[[-14  -1  23 -11]
 [-18  17  15 -12]
 [ 19 -20   4  -4]
 [ 26  14 -52  22]
 [-13  -5  26 -12]]
->
[[-14  -1]
 [-18  17]]

[[ 12 -48]
 [-14  39]
 [ 36  -7]
 [-21 -10]
 [ 23  -7]]
->
[[ 12 -48]
 [-14  39]]

[[-41 -26]
 [-30  -2]
 [-42 -17]
 [-30  -1]]
->
[[-41 -26]
 [-30  -2]]

[[-14 -14  -3  37]
 [ 14  -7  23  41]
 [ -1 -10   9  45]]
->
[[-14 -14]
 [ 14  -7]]

[[ 32  26   7  25 -12]
 [  9  12  47 -13  -3]
 [ 15   0   2  -3 -13]
 [ 21  16  10   7 -28]]
->
[[32 26]
 [ 9 12]]

[[ 14  20  49  12]
 [-21  -1 -15   8]]
->
[[ 14  20]
 [-21  -1]]
---
[[  6  25  41   3]
 [ 41   2   2 -28]
 [ 48  -4  11   9]]
->
[[ 2  2]
 [-4 11]]

[[ 13 -42  12  42]
 [ 10  12 -17 -22]
 [ 28  34 -12  18]
 [ -6 -11  10  -1]]
->
[[ 12 -17]
 [ 34 -12]]

[[ 15 -18  -8  -1]
 [  5 -15  -6  -2]
 [ 11  15  -6   9]
 [ -3  48  22  43]]
->
[[-15  -6]
 [ 15  -6]]

[[-23  17   3  20  33]
 [ 36 -23  46 -29  11]
 [-33  26   2  30  24]]
->
[[-23  46]
 [ 26   2]]

[[ -1  45   1  26]
 [ -2  -6   9  -3]
 [ -1 -42   3 -23]]
->
[[ -6   9]
 [-42   3]]

[[-12  -3 -22  10  -4]
 [-32  -6 -33 -24  -8]
 [-30 -10 -41  -4  19]
 [-33  13   5   6  -6]]
->
[[ -6 -33]
 [-10 -41]]
---
[[ 22  -3  47 -28 -25 -33  -3  45]
 [ 47  14  -3 -44  12 -26 -47  36]
 [-45 -36  16  44 -29  29 -33 -16]
 [ 40 -48  30  13  41  -6 -14  18]
 [-20  -7  50   2 -17   1  25  12]
 [-46  -8 -11 -23   1 -46 -12  -2]
 [ 28  19  -5 -37 -45  16  31   2]
 [ 38 -35 -24  49  -1  34   3  34]]
->
[[-20  -7  50   2 -17   1  25  12]
 [ 22  -3  47 -28 -25 -33  -3  45]
 [ 40 -48  30  13  41  -6 -14  18]
 [-45 -36  16  44 -29  29 -33 -16]
 [ 47  14  -3 -44  12 -26 -47  36]
 [ 28  19  -5 -37 -45  16  31   2]
 [-46  -8 -11 -23   1 -46 -12  -2]
 [ 38 -35 -24  49  -1  34   3  34]]

[[ 35 -35 -35 -47 -38  -8 -40 -37  14  23   3 -15  44]
 [-53   1   4  -1  11  14  15  10 -47  -1 -37   8 -41]]
->
[[-53   1   4  -1  11  14  15  10 -47  -1 -37   8 -41]
 [ 35 -35 -35 -47 -38  -8 -40 -37  14  23   3 -15  44]]

[[ 44  17 -40 -49 -34]
 [ 19 -16 -20 -27  47]]
->
[[ 19 -16 -20 -27  47]
 [ 44  17 -40 -49 -34]]

[[ 16 -21   0   2   3  -9  13   2  -3 -10]
 [  0 -17 -15 -13 -32  -1  -5   1 -16   5]
 [ -2  23  10 -15 -14  17  -4  -5  18   4]
 [ 43  -8  22  47  29 -38  -1  -1  14 -13]
 [-14  10  -1 -16  -6  -4 -19  -1   3 -12]
 [ -5  14  16 -17  -4  11  -4  -5   8   5]]
->
[[ 43  -8  22  47  29 -38  -1  -1  14 -13]
 [ -5  14  16 -17  -4  11  -4  -5   8   5]
 [ -2  23  10 -15 -14  17  -4  -5  18   4]
 [ 16 -21   0   2   3  -9  13   2  -3 -10]
 [-14  10  -1 -16  -6  -4 -19  -1   3 -12]
 [  0 -17 -15 -13 -32  -1  -5   1 -16   5]]

[[-15 -12  41 -14   1]
 [  5 -24 -18  -5 -15]
 [-20   1  16   3  -2]
 [ -1 -35  39  -3  20]
 [-40  10  -7   0 -12]
 [-11 -20 -26  -3  -4]
 [ 24 -17  15 -10   5]
 [-35   2 -12  -1  -4]
 [ 34 -10 -38  -1  12]]
->
[[-15 -12  41 -14   1]
 [ -1 -35  39  -3  20]
 [-20   1  16   3  -2]
 [ 24 -17  15 -10   5]
 [-40  10  -7   0 -12]
 [-35   2 -12  -1  -4]
 [  5 -24 -18  -5 -15]
 [-11 -20 -26  -3  -4]
 [ 34 -10 -38  -1  12]]

[[-36  -6  35  50   3 -34]
 [-28  -1  40  46  43 -26]
 [-23  36  22 -35 -20 -15]
 [-19  23  44  38  18 -47]
 [-44  23  19 -14  31 -21]
 [ 12 -33   5  13 -12 -22]
 [ 43  -6 -52  -6 -48  52]
 [-49  45  47 -14  43   8]]
->
[[-49  45  47 -14  43   8]
 [-19  23  44  38  18 -47]
 [-28  -1  40  46  43 -26]
 [-36  -6  35  50   3 -34]
 [-23  36  22 -35 -20 -15]
 [-44  23  19 -14  31 -21]
 [ 12 -33   5  13 -12 -22]
 [ 43  -6 -52  -6 -48  52]]
